-51.4,23.1,34.1,5.7,40.1,28.6,-16.1
-41.0,-46.8,-25.6,-22.5,68.4,-7.4,7.7
-13.6,-1.2,9.1,-16.0,43.5,-15.5,14.3
-> -1.2

-10.4,-24.7,51.9,-34.8,53.3
23.4,8.3,-13.7,44.9,-33.1
11.1,27.8,-21.7,22.9,-10.1
-> 27.8

-52.7,-19.9,-0.3,-42.0,-41.3,14.8
-9.8,-3.4,9.5,-55.6,-25.9,17.3
-40.2,-29.9,7.6,-48.0,-28.0,-10.5
-> -29.9

33.0,-26.6,20.6,-0.5
-27.5,26.3,-40.4,-1.6
23.4,-27.0,61.2,3.6
-> -27.0

47.1,-11.0,-3.2,26.5,27.2
49.4,-15.4,-0.3,24.5,25.5
52.6,-10.6,-1.0,27.0,34.9
-> -10.6

39.3,0.9,-18.2,37.0,-5.9,5.9,-27.5
-7.8,10.6,6.4,50.3,-31.3,35.7,2.5
-20.9,-12.3,54.0,-2.4,-2.2,19.1,33.8
-> -12.3

-16.3,20.2,-15.2,0.3
32.0,-1.5,4.3,67.8
-4.8,28.6,23.2,58.5
-> 28.6

-15.4,-5.7,16.3,4.0,-19.3,14.8,40.2
-13.7,-7.7,24.3,46.3,2.0,35.1,41.7
30.7,-20.7,25.8,68.0,49.3,48.4,-18.0
-> -20.7

40.0,12.1,35.1,-21.9
43.5,-45.5,18.6,14.8
-59.6,-33.1,-49.4,47.0
-> -33.1
---
[986 940 125  39] out 986, 39

[[4329 4303 2812 3694 6466 6324 5585]
 [4881 6926 5953 5095 7138 9578 3367]] out 4329, 3367

[2758 8712 2052 2828 2980 2265] out 2758, 2265

[[2806 3626 4296 3418 3458 2667 4800]
 [4002 3772 6054 4540 3081 3354 6218]
 [3660 3496 6347 4962 3323 2965 7800]] out 2806, 7800

[-367 -140  695 -869 -967] out -367, -967

[[17 32 77 89 91]
 [15 17 16 36 79]
 [16 15 25 66 87]] out 17, 87

[[-27   6  31  15   1  27   1]
 [ -6  47  17  13 -34 -36   5]] out -27, 5
---
array([  3, -39,  -2,  30,  31]) >> 31, -39

array([[4895, 4558, 1276, 5180, 4242, 1089],
       [7790, 4108, 3919, 4036, 5836, 5795]]) >> 7790, 1089

array([[39, 94, 76, 22],
       [73, 70, 64, 63],
       [58, 45, 96, 69]]) >> 96, 22

array([-355, -866,   78,  941]) >> 941, -866

array([74, 79, 35, 14, 42, 76, 93]) >> 93, 14

array([187, 236, 138,   3,  58, 155]) >> 236, 3

array([7927, 4227, 4825, 6953, 5946, 2429]) >> 7927, 2429

array([[696, 224, 350, 780, 621, 223],
       [292, 387, 321, 365, 615, 495],
       [284, 502, 311, 370,  94, 484]]) >> 780, 94
---
((6, 0, -3, -15), (7, 1, -26, 38), (-10, 5, 15, -23)): -26
((4, 4, -6, 33, 2, -2), (-2, 0, 3, 5, -1, -7), (-36, 0, 4, 7, -1, 4)): -1
((504, 403, 375, 960, 716), (822, 203, 922, 809, 482), (293, 566, 198, 916, 707)): 809
((-10, 1, 1, 26), (0, -47, 16, 38), (-14, -22, 16, 29)): 16
((-18, -135, 269, 5, -553), (127, -291, -58, -10, -921), (553, -605, 424, -291, -128)): -10
((3, 3, 2, 6), (6, 7, 6, 6), (2, 8, 7, 3)): 6
((56, 84, 213, -335), (752, -729, 470, -268), (523, 143, 327, -333)): 470
---
(185, 450, 696, 917, 977) Answer: 696
(2, 5, 3, 5, 6, 8) Answer: 5
(768, 125, 179, 48) Answer: 125
(50, 193, 109, 35) Answer: 193
(826, 40, -711, -22, -106) Answer: -711
(8, 68, 120, 5, 200) Answer: 120
(236, 819, 524, -966, -538, -397, 64) Answer: -538
(17, -36, 41, 4, -3, 45) Answer: 4
(8, 3, 2, 1, 5) Answer: 2
(9998, 4917, 2764, 5994, 9271, 6610, 5532) Answer: 9271
---
[-52.0  -9.9  20.6  17.9  64.4 -38.2] ==> 20.6

[[ -1.2  36.9  12.0 -57.8   9.8]
 [ 24.2   6.2   2.9   2.9  64.2]] ==> 12.0

[[ -2.7  26.8   1.3   9.7   4.1  59.0 -20.3]
 [-36.3   8.3   8.8  -6.1 -35.5 -20.9 -25.2]] ==> 1.3

[ 62.4  -8.5 -53.0  47.3 -62.1  13.1] ==> -53.0

[-60.5  41.4  -4.2 -44.9  26.3] ==> -4.2

[ 56.9 -20.0  50.2  58.0  16.1 -48.0] ==> 50.2

[ 39.5 -54.6 -21.9 -55.6 -32.7  27.4  29.3] ==> -21.9

[[ -2.6  15.8  -7.1 -13.2 -50.8]
 [-25.4 -20.2 -62.3   9.2 -52.8]] ==> -7.1
